In the rows, zero is written as 128.
Each row has a class, written after it.
142 181 155 158 109 127 131 148 116 111 142 150  88 141 152 155 110 136 147 132  70 108 120 107 109 127 130 126  88 118 118 132 134 146 122 127 143 108 120 118 170 126 145  97 121 123 101 135 147 -> j922
172 100 108 155 127 117 155 145 109 104 114 103 122 135 153 121 165 115 124 103 130 114 103 133 127 158 118 120  96 133 104 138 137 131 112  90 128  70 123 118 111 146 131 168 112 144 137 123 140 -> j608
117 174 103 151 122 113 114 108 118 105 132 156 119  92 147 146 136  96 125 142 160 136 144 138 168 152 115 158 153 113 106 132 124 119 104  81 118  84 122 121 103  98 119 112 103 129 135 130 128 -> j994
 82 124 117 130 118 137 135 115 165 153 129 107 114 129 147 107 125 126  93 134 160 125 122 137 102 141 139 136 138 150 145 118 131 124  85 136 126 122 154 126  85 154 130 105 142 132 149 114 118 -> j129
177 134 136 150 159 106 131 123 108 108 124 121 106 132 132 155 127 135 110 111  99 120  87 114 141 108 114 113 144 139  95 133 183 141 171 104 140 162 117  85 160 115 128 131 121 104 127 142 138 -> j907
135 118 126 147 133 133 155 165 128 114 135 108 129 101 155 143 186 154 113  76 120 137 139 115 135 126 129 135 108 121 103 130 134 126 151 124 101  82 165 139 125 185 129 167 131 139  95 120 107 -> j544
128 139 116 103 121 146 107  95 121 158 146 132 127 138 147  95 185 104 201 133  82 169 155 139 127 116 122 132 114  97 124 128 137 115 111  74 130 102 129 142  99 134 163 159 105 135 132 108  94 -> j608
133 145 148 126 127 136 161  99 136  70 128 104 199  83 105 135 140 116  90 106 157 120 154 136 157  78 125  62  99 135  94 132 123 146 131 150  72 179 120 152  97 119 122 122 131 109 139 149 151 -> j613
131 130 122 147  99 133 133 111 112 146 122 143  99  91  92 120 126 149 132 129 119 103 117 127 121 140 141 112  80  97 103 109 124 109 100  80 103 125 138 154 131 154 150 108 143 205 149 130 132 -> j608
152 145 149 139 106 149 126 166 121 138 115 142 116 109 156  84 145 165 116  86  83 135  97  94 114 152 127 113 142 136 137 137 133 122 147 120 104 113 160 156 125 164 116 151 125 149 111 128 148 -> j403
141 142 129 128 120 149 160 131 132  82 104 129 142  92 144 153 137 131  87 111 107 161 154 120 172 121 127 133  72 152  50 141 137 152 115 105 139 140 148 121 134 124 154 140  98 131 101 141 161 -> j403
110 111 103 120 134 149 109 123 123 114 112 120 130 121 144 115 130 148 146 110 170 146 139 117 134 114 125 131 111 102 140 121 142 109 118 110 101 164 107 160 113 127 151 131 160 147  89 147 130 -> j907
116 126 112 161 148 130  97 115 120 140 114 127 148 136 103 129 124 142 163  96 122  62 103 150 143 112 101 153 132  96 137 135 113  98 129  88 102  98 127 164 120 145 125 105 174 169 143 148  92 -> j188
121 194 172 176 134 125 156 142 178 112 137  93 153 122 159 104 116  91 140 126 156 170 111  90 140  99 114 146 106 130 128 147 168 164 149 137 117 128 152 109 184 121 112 147 142 129 161 171 106 -> j819
148 124 111 118 116 134  79 120 160 102 117 120 129 147 156 194 138 140 147 144 102 134 121 167 122 133 112 138 106 129 131 137 146 173 104 114 133  75 112 136 124 162 134 131 101 155 101 137 105 -> j403
113 120 157 158 142 127 126 148 122 134 111 127 130  86  85 171 128 144 109  72 132 142 139 117 169 145 101  99 120  95 117 113  94 156  94  63 111  80 138 145 120 138 136 107 155 165 150 146  94 -> j216
141  63  93 111 112 123  80 139  56 167 121 127  74  75 124 104 165 115 163  78 116 130 109 123 134 128 131  90 170 111 117 130 113 147 145 114  85 120 119 164  98 138 130 155 146 165 132 111 103 -> j216
135 106 151 129 126 158  86 158 127 124 127 169 114 132 159  92 166 162 147 123 155 130 115 105 118  91 119 200 109 111 142 145 175 116 180 150  89 164 155 123 129 143  99 116 146 153 151 124 120 -> j922
127 150 177 129 111 135 126 103 154 110 140 122 108 130 141  78  58 106 100 144 181 167  95 108 142 129 136 134 169  83 109 160 100 160 137 188 103 143 118 148 126 129 134 122 134 136 104 139 139 -> j544
142 142 100 171 139 117 127 102 155  99 130  99 114 138 112 114 130 135 115 126  81 126 120  99 145 105 132 112 166 134 129 123 136 171  93  87 110 140 152 124 115 130 174 158  96 116 130 131  88 -> j613
129 123 138 101 145 138 132  69 147 123  84 149 167  96 127 192 176 144 186 124 146 158 128 129 159  88 114  87 129 127 141 131 141 141 116 129  98 138 151 168 155  89  99 120 119 145 143 148  96 -> j819
133 182 148 146 129 109 133 152 118 183 127 140 143 136 111 136 148 141 149 178 141 128 154  79 142 164 137 136 120 142 122 107 128 121  94  96 157  86 120  92 179 119 137 145  80 128 136 129 131 -> j403
123 157 102 118 110 148  93 154 158 109 121 176 109 119 152 107 108 115 116  96 122 127 153 150 129 145 107 129 112 114 121 128 138 101 107 146 120 150 120 163 131 146 104 108 139 140  91 120 166 -> j216
141 154 153 132 122 143 105 121 162 143 144 144 123  56 136 130  98 137 116 152 102 120 102 133 127 114 129 137 166 141 124 121 158 143 159 105 145 145 116 139 148 122 138 109 148 142 153 149 171 -> j907
140 137 162 149 137 149 163 101 173 111 140 145 141 120 147  67 173 124  92 107  71 112 124 120 141  68 129 146 110 136 135 155 162 153 143 108  92 117 129 151 146 104 145 182 151 106 112 125 146 -> j907
 99 119 152 151 108 103  84 121 102 119 119 151 132  97 114  56 102 104 145  99 142 139 111  90  74 147 167 145 109 167 127 166 105 140  75 159  87 175 157 130 113 105 143 126 139 133 102 141 144 -> j819
 91 135 100 127 119 117 134  92 105 100 121 123 144 144 141 125 181 133 121  96 150 207 142 131 132 111 119 108 106 134 159 138 151 117 100  85 112 108 155 107 121 115 133 175 122 173 116 155  56 -> j403
110  64 145  99 125 108 114 121 114 115 107 172 123 114 129 125 163 145 114 109 103 112 115 133 111 117 124 123 169 177 119 139  88 108 130 148 136 157 140 148 135 128 135 130 147 115 117 151 125 -> j188
134 108 158 110 125 112 157 152 127 118 137 119 127  89 114 155 122 128 178 130 148 133 136 102 144 145 119 127 144 133  90 119  93 131 129 115 161 133 106 131 114 139 133  95 125 102 153 125 140 -> j188
145  88  85 154 181 113 172 108 160 132 117 109 164 154 146 126 106  99 135 148 130 133  94 139 102  98 107 138 104 112 142 117 131 145 102 145 120 161 130  95 166  88 127 123 105 106 125 142 116 -> j819
147 130 102 143 123 111 116 118 106 150 134 135 125 126 142  87 151 140 231 108  97 132  92 109  94 115 131  76 114 102 139 117 150 109  95  89  73 147 139 136 103 143 122 124 145 182 138 121  64 -> j907
112 149 141 113 110 154 134 169 151 149 141 143 114 120 174  96 151 130 156 126  98 133 140 118 125 153 132 158 110 115  82 130  85 174  82  97 101 109 115 165 128 133 146 141 142 138  98 135 136 -> j608
134 166 132 171 134 155 144 137 161 134 122 135 121 117 148  81 173 134 132 165 138  84 105 148 103 107 137 163 166 113 119 107 158 161 123 175 134 157 117 161 163 102 157 135 155 103 143 163 100 -> j106
116 127 156 134 139  97 109  99 138 157 137 159 160 124 154 121 118 125  72 133 106 107 121 135  98 111 112 103 104 131 148 117 152 118 102 117 119 107 130  82 150 125 139 158 127 135  90 150 147 -> j188
141 136 163 109 112 127  92 111 121 129 127 165 108 125 133 127 141 102 152 151 127 159 127 118 157 100 132 123  77 163 111 154 134 121 134 117 147 120 158 104 141 122 155 151 101 178 156 123 154 -> j922
132 108 139 109 125 129 154 130 127  90 143 112 116 139 103 111 140 154 100 106 127 125 113 122 121 134 159 138 108 179  98 140 121 120 117 143 118 148 116 113  71 175 128 139 167 125 112 105 137 -> j188
106 122 121 109 144 153 121 130 154 119 109 129 110 151 119 153 119 163 107 159 119 133 129  94 152 124 137 150 153 168 196 135 132 127 147 137 135  97 136 122 154 103 102 118 130 109 140 129 142 -> j544
141 140 109 155 103 144 170 117  97  80 110 114 153 116 172 124  99 138 110 179 163  96 128 116 112 134 142 154 112 145 134 127 152 143 124 143 142 109  90  89 121  75 124  93 120  90 129 144 166 -> j403
180  86  79 137 109 117 127 118  73 118 133 109  96 128 160 129 123 149 131 115 157 118 112  96 129 132 145 104 101 130 109 141 134 118 131 138 130 159 130 110 125 143 157 145  87 146 143 106 112 -> j994
130 131 124 145 108 138 152 123 132 110 140 101 121 169 154  85 146 118  99 112  90 143 126 134  75 118 122 154  73 144  89 151 172 152 104 108 156 168 140  89 109 154 186 146  98 104 112 122 165 -> j403
170 130 113 169 136 139 152 113  97  97 124  89 122 136 139 106 124 141 156 115  94  99 113 128 101 105 111  97 131 127 163 104 164 137 131 106 146 111 123 108 120 108 139 135 134 127 124 139 121 -> j403
132 131 139 166 125 150  95 154  85 148 131 123 141 117 121 185 147 163 126 161 130 131 177 111 119 142 147 144 101 114 129 114 161 133 116 133 106 109 119 133 157  97  64  73  74 106 113 134 156 -> j403
143 117 164  99 124 135 108 122 121 131 140 157 137 131 175 123 157 126 196 123 127 166 132 125 143 107 137  73 119 171 143 148 116 105 153 112 119 115 154 150 113 146 118 141 129 140 143 122 129 -> j216
149  79 117 152 166 139 130 116 126 115 133 107 117 147 110 143 143 144  86 133 116 115 111 118 150 114 148 151 130 165 128 145 155 143 131 138 157 144 119 111 137 112 136 128 117 100 152 126 116 -> j129
118 147 128 117 120 107  75 164 134 134 116 169 115 135 133 140 113 117 165 179  93 139 137 117 162 149 127 136  72 100  81 144 160 160 110 127 117 157 136 109 135 149 147 115  89 138 114 140 136 -> j613
138  70 123 137 136 119 117 119  94 114 113 116 153  68  96 136 156 146 102 152 113 115 132 130 157 107 142 127 128 155 144 108 136 139 127 148 136  77 124 102 132 109 130 177 164 173 155 153  69 -> j188
146 120 140 171 115 142 103 201  93  96  90 124 138 118 142 120 184 138 113  72 169 118 164  96 138 148 147 140 132 203 124 149 186 129 157 133 136 130 129 144 111 103  88 123 131  53 138 135 171 -> j216
 77 138 142 111 133 108 146 120 112 136 115 126 112 112 126 124  96 123 124 142 123 103 154 136 109 163 128 173 105 116 108 132 103 102 132 117 141 120 173 116 142 149 160 129 141 115 139 130 154 -> j608
133 153 141 138 141 147 172 141 156 127 144 118 151  75 167 108 157 108  85 140 134 123 130 119 152  94 120 124 125 145 133 124 151 139 165 124 107 121 128 134 160  82 125 150 116  75 183 134 177 -> j907
141 137 157 104 117 107 152 102 120  71 126 147 158 105 129 140 173 150 143 142 140 172 130 109 188 136 119 138 158  83  99 152 126 139 141 150 117 114 120 139 123 144 123 166 124 127 142 137  50 -> j188
126 102 111 121 149 124  82 120 115 120 112 149 140  90 114 161  94 167  92  83 153 128 111 129 130 133 109 142 144  97 133 103  85 116 120 119  99 144 127 134 121 109 149 115 136 144  95 146 106 -> j188
130 125 102 111 154 105 118 121 100 139 108 124  95 135 120 128 151 124 195 109 142 100 108 100 168 148 126 133 100 119 103 137 155 142 114  89 115 128 140 107  94 140 167 154 118 145 102 101 130 -> j129
170  92  97 160 103 141 126 171  95  96 131  91 117  63 124  92 117 128  82 117 165 101 155 105 157 139 112 107 100 131 121 100 103 152 106 123 155 117 149 101 109 131 159 154 108 191 140 129 144 -> j106
154  93  94 125 105 158 157 141 145 109 123 122 114 122 159 135 146 178 129 118 106 107 132 123 120 113 132 144 118 142 128 124 140 153 136 115 117 154 135 150 104 140 115 111 143 134 127 114 121 -> j994
121 143 129 103 107 147 122 138 144 104 136 116  94  92 151 143 121 119 123 112 151 131 122 132 139 114 112 124 133 123 131 122 119 141 149 155 116  84 102 122 113 144 110 126 159 158 128 124 115 -> j613
157 141 126 171 129 153 147 156 123 109 114 144 128 111 130 131 164 151  96 120 147 125 139 144 153 143 136 136 122 137 104 128 174 136 121 127 133 127 125 156 131  94  95 110 101  97 144 134 154 -> j403
130  87 103 118 166 145 131 103 128 156 132 166 118 121 174 124 108 102  69  81  86 148 140 137 161  88 134  99  89 141 101 154 128 100 117  91 103 123 101 134 139 105 116 124 123  89 105 125 128 -> j403
170 111 117 188  93 104 155 140 117 116 104  94 137 113 149  98 123 104 119 132 128 136 128 127  96 160 135  89 122 120 136 113 161 161 104 117 156 118 131 134  95 118 161 145 108  75 144 137 127 -> j819
144 135 116 160 140 137  98 148 113  74 123 120 124 112 113 105 116 139  56 131  93  95 149 127 126 135 142 188 113 149 108 131 133 150 131 140  83 134 146 119 135 113 112 168 127 121  88 137 166 -> j403
101 113 161 118 138 131 110 104 142 169 130  93 159 117 127 124 131 110 121 112  91 156 118  97  98 121 140 106 132 148 137 133 101 149  79 151 135  97 115 115 125 146 159 145 146 144 104 138  82 -> j129
135 106 144 139  96 131  86 153 137 139 124 155  84 100 138 109 119 124 121 124  90 179 140 114 110 172 137 126 169 127 128 119 127 113  98 117 141  89 132 143  98 175 102 122 136 156 106 111 124 -> j216
165 109 123 179 124  88 157 108  77 126 127 138 114 132 117 128 153 127 141  91 144 132 113  91 156 102 132 115 126  89 100 140 149 126 154 108 139 116 108  96 141 121 155 124  96 131  71 123  79 -> j613
176 128 130 124 134 122 163 135 108 140 132 141 141 132 140 134 129 142 148  83 149 125 102 101 148 126 129  94  69 110  95 153 140 100 168  97 130 134 111 124 137 141 155 144 124 118 159 118 132 -> j544
120 138 106  90  99 149 119 123 141 111  98 157 144 106 144 162 191 146 120 139 121 123 129 152 143 127 128 133 162 159 140 125 129 163 123 160 109  87 106 141 110 116 100 112 146 120 136 118  90 -> j216
100 155 150 132 123 150  97 153 184 115 135 145 141 140 170 164 156 146 104 104 166 117 141  99 105 111 115 138 104 185 144 132 120 124  81 130 118  93 102 109 159 131 105 116 136 136 132 150 127 -> j613
111 123  91 104 151 101 113 108  99 112 100 153 106 124 149 162 120 138 141  91 193 114 102 150 119 148  97 113 105  98 138 116 134 101 110 103  82 115 131 101  97 130 128 107 124 128 134 122 101 -> j403
157 133 129 164 137 106 138 139  81 120 108 109 130 117  95 114  90 134 135 102 151 112  92  97 125 128 146 133 123 135 141 135 154 119 194 131 109 143 126 107 130 105 114  97 131  93 149 133 117 -> j403
105 177 136 115 120 119 123 149 144 126 136 167 176  57 136 139 116 158 112 126 177 124 138 118 126 164 150 111 118 156 100 138 126 102  99 139 110 190 123 168 165 133 118 123 132 149 121 161 196 -> j907
129 133 127 153 103 124 122 140 102 133 120 116 138 119  98 106 178  92 151 146 127 139 157 119 145 125 131 107 105 126 154 120 140 165 101 128 102  84 109 131 101  73 107 127 117 127 147 127 103 -> j994
133 126 141 148 110 115 161 118 161 131 151 129  99 148 124 114 145 113 120 167 114 148 144 119 159  84 126 145  96 111 102 133 138 140 162  83 148 134 145 117 163 142 174 166 110 140 159 134 108 -> j613
140 160 145 136 115 130 101 123 130 169 117 130 145 125 131 108 132 138 187 167 125 150 122 100 107 153 145 134 187 139 148 119 131 157  97 143 133 130 136 129 120 103 104 117 116 116 131 127 103 -> j819
156 133 100 163 128 123 143 160 133  83 130 118 164  83 194 129 132 143 128 112 138 111 128  77 140 120 139 148  97 154 122 121 144 135 136  97 101 104 119 114 139 109 145 168 123 106 105 149 136 -> j188
118 148 124 124 156 105 120 127 108 112 137 126 117 138 110 152 132 137 128 115 152 156 131 107 134 152 126 106 110 106 110 120 138 134  78 117 104 158  97 102 116 136 138 135 139 131 123 142  84 -> j994
102 113 113 169 130 113 123 161 132 162 151 124 134 101 165  92  97 115 147 106 124  97 124  98  60 117 116 149 120 121 196 110 147 138 105  95 121  95 114  86 119 121 132  92 146 120 119 132 133 -> j922
120 189 130 198  96 122 153 126  97 112 139 147 133 107 129  94 126 146 133 126 131 106 146 103 129 134 145 146 102  63 152 142 192 133 150 111  96 125 144 142 127  88 124 105 100  97 101 128 160 -> j613
152 123 121 117 127 146 108 163 112 111 131 121 123  76 133 143 178 137 204  92 128 133 121 124 119 108 125  96 136 151 134 111 170 132 165 154 105 143 123 149 115 156  85 104 146 154 111 121 142 -> j216
119 133 128 143 133 131 102 108 134 144 126 136 126 179 104 130  71 142  95 164 176  97 118 123 124 132 137 145 114 118 153 126 132 124 118 118 123 133 101  98 105 118 140  64 125 106 116 124 159 -> j544
119 135 145 122  99 133  95 128 115 141 126 156 136 121  91 120 116 115 130 138 181 118 175 134 109 119 148 133  57 142 132 118 117 109 116 115 125 169 123 140 103  89 162  93 117 103 161 116 183 -> j922
135 118 138 127 154 134 126 132 128 111 121 168 142 111 145  96 156 127 163 126  90 126 129 156 131 102 141 136 100 173 146 134 183 112 150 130 153 115 123 120 120 127 135 142 160 123  89 145 127 -> j403
160 145 102 151 121 127 163 120 112 133 121 127 130 112 111 117 144 163 143 115 148 121 113  98 125 132 137 111 109 104 109 100 187 105 132 115 124 190 144 114 116 135 124 109 119 155 124 115 123 -> j129
115  77 122 140 165 148 144 155 136 136 157 104 113 154 145 101 150 121 120 101 148 118 114 121 148 112 119 159  89 136 145 148 114 156 111 125 127 105 121 115 128 106 131 141 144 131 164 122 102 -> j129
136 100 116 141 134 139 175 160 125 125 136 143 111 152 176  46 161 106  99 141 139  83 149 136 138 112 122 150  89 144 144 138 133 123 148 136 140 126 157 110 124 101 134 154 112  83 132 109 172 -> j106
115 117 133 147 130 122 109 148 105 185 129 160 137 113 151 115 152 114 138 125 155 130 153 120 131 109 149 101  97 154 140 118 133 110 121 130 110 107 132 127 161  97 111 122 130 128 135 132 117 -> j216
137 121 127 118 121 136 100 115 121 143 144 135 148 103 131 150 192 121 164 171 110 141 140 117 114 119 149 173  98 156 109 135 140 119 120 140 124  92 131 105 158 137 112 129  76 161 129 111 132 -> j608
143 121 140 152 107 128 119 121 118 140 110 125  95 159 129 140 156 149  69 139 155 143 147 120 134 131 139  97 117 135 134 127 164 110 139 101 142 133 155 130 139 136 118 151 113 129 161 140 114 -> j106
128  91  68 104 140 119 105  94 140 115 117 120 114 123 106 104  99 123 162 138 141 111  89 140 152  94 149 116 120 123 186 162 242 201 143 175 112 173  98 120 102  99 132 112 131 116 119 119 119 -> j544
171 105  90 158 158 147 132 130 120 113 111 112 120 117 149 153 151 133 118  79 114 152 112 122 156 126 125  88  91 114  84 125 138 114  88 104  95  88 151 128 104 140 123 151 107 156 137 114  97 -> j544
133 146 154 134  91 132 115 107  96 160 138 143 155  71 136  64 106 140 122 136 137 114 131  81 102 126 151 103 134 116 137 135 134 165 104 161  93 178 122 140 145 103 128 144 130 157  67 143 182 -> j819
148 140 147 163 132 139 156 130 113 147 155 113 137  99 101 101 153 135 108 115 123 111  87 127 117 136 120 115 156 102 124 110 108 122 104 142 126  91  97 136 127 125 126 134 138 150 149 128 129 -> j188
131 151 142 146  80 118 176 104 111 165 130 156 124 105 121 103 137 129  79 122 156 155 113 115 108 127 138  98 158 110 100 122  85 119 109 126 133 153 128 151 161 103 145 133 115 163 129 138 141 -> j922
175 128 123 146 181 141 131 157 174 118 145 135 136 136 133 137  97 125 113 134 135 134 162 149 188 115 147 126 107 150 108 121 172 112 152 122 155 132 110 131 121 137 102 126 133  93  93 123 153 -> j544
160 109 134 142 119 164 130 138 145 142 110 120 136 101 141 105 120 173  66 152 131 146 106 102 156  94 136 127 127 148 151 112 156 149 148 150 132 132 176  97 131 137 133 140 132 182 192 130  96 -> j922
 97 149 146 180 121 140 125 122 150 148 131 140 117 133  88 105 130 135  66 124  89 124 134 101 131 136 125 189 136  87 118 147 111 117 119  73 109 113 148 150 140 138 154 131 109 128 127 129 160 -> j613
145 160  92 147 110  90 134 165 119  85 131  87 109 106 104 173 129 150 168  99 208 105 156  99 106 145 140 159  84 140 146  98 177 141 165  96 107 144 115 107 122 127 115 138 143 131 100 123 133 -> j994
135  94 152 125 124 122  91 103 154 141 114 139 132 129 138 135  87 133 139 104 155 179 133 136 117 136 135  81 114 172 128 129 101 121  65  92 149 139 164 131  88 149 131 120 141 178 115 137 112 -> j819
105 141 156 172 132 136 155 126 139 123 124  86 140 113 139 133  94 142  76 152 198 117 109  88 130  99 139 132 138 150 139 117 115 156 155 143 128 180 142 128 157 109 194  83 122  87 156 175 152 -> j994
118 138 108 124 148 123 140 130 108 122 131 108 116 164 114 124  90 129 156 107 134 118 139 116 149 133 124  99  90 112 159 130 163 129 121 111 159 114  96  92  92 138 156  99 145 103  86 117 132 -> j544
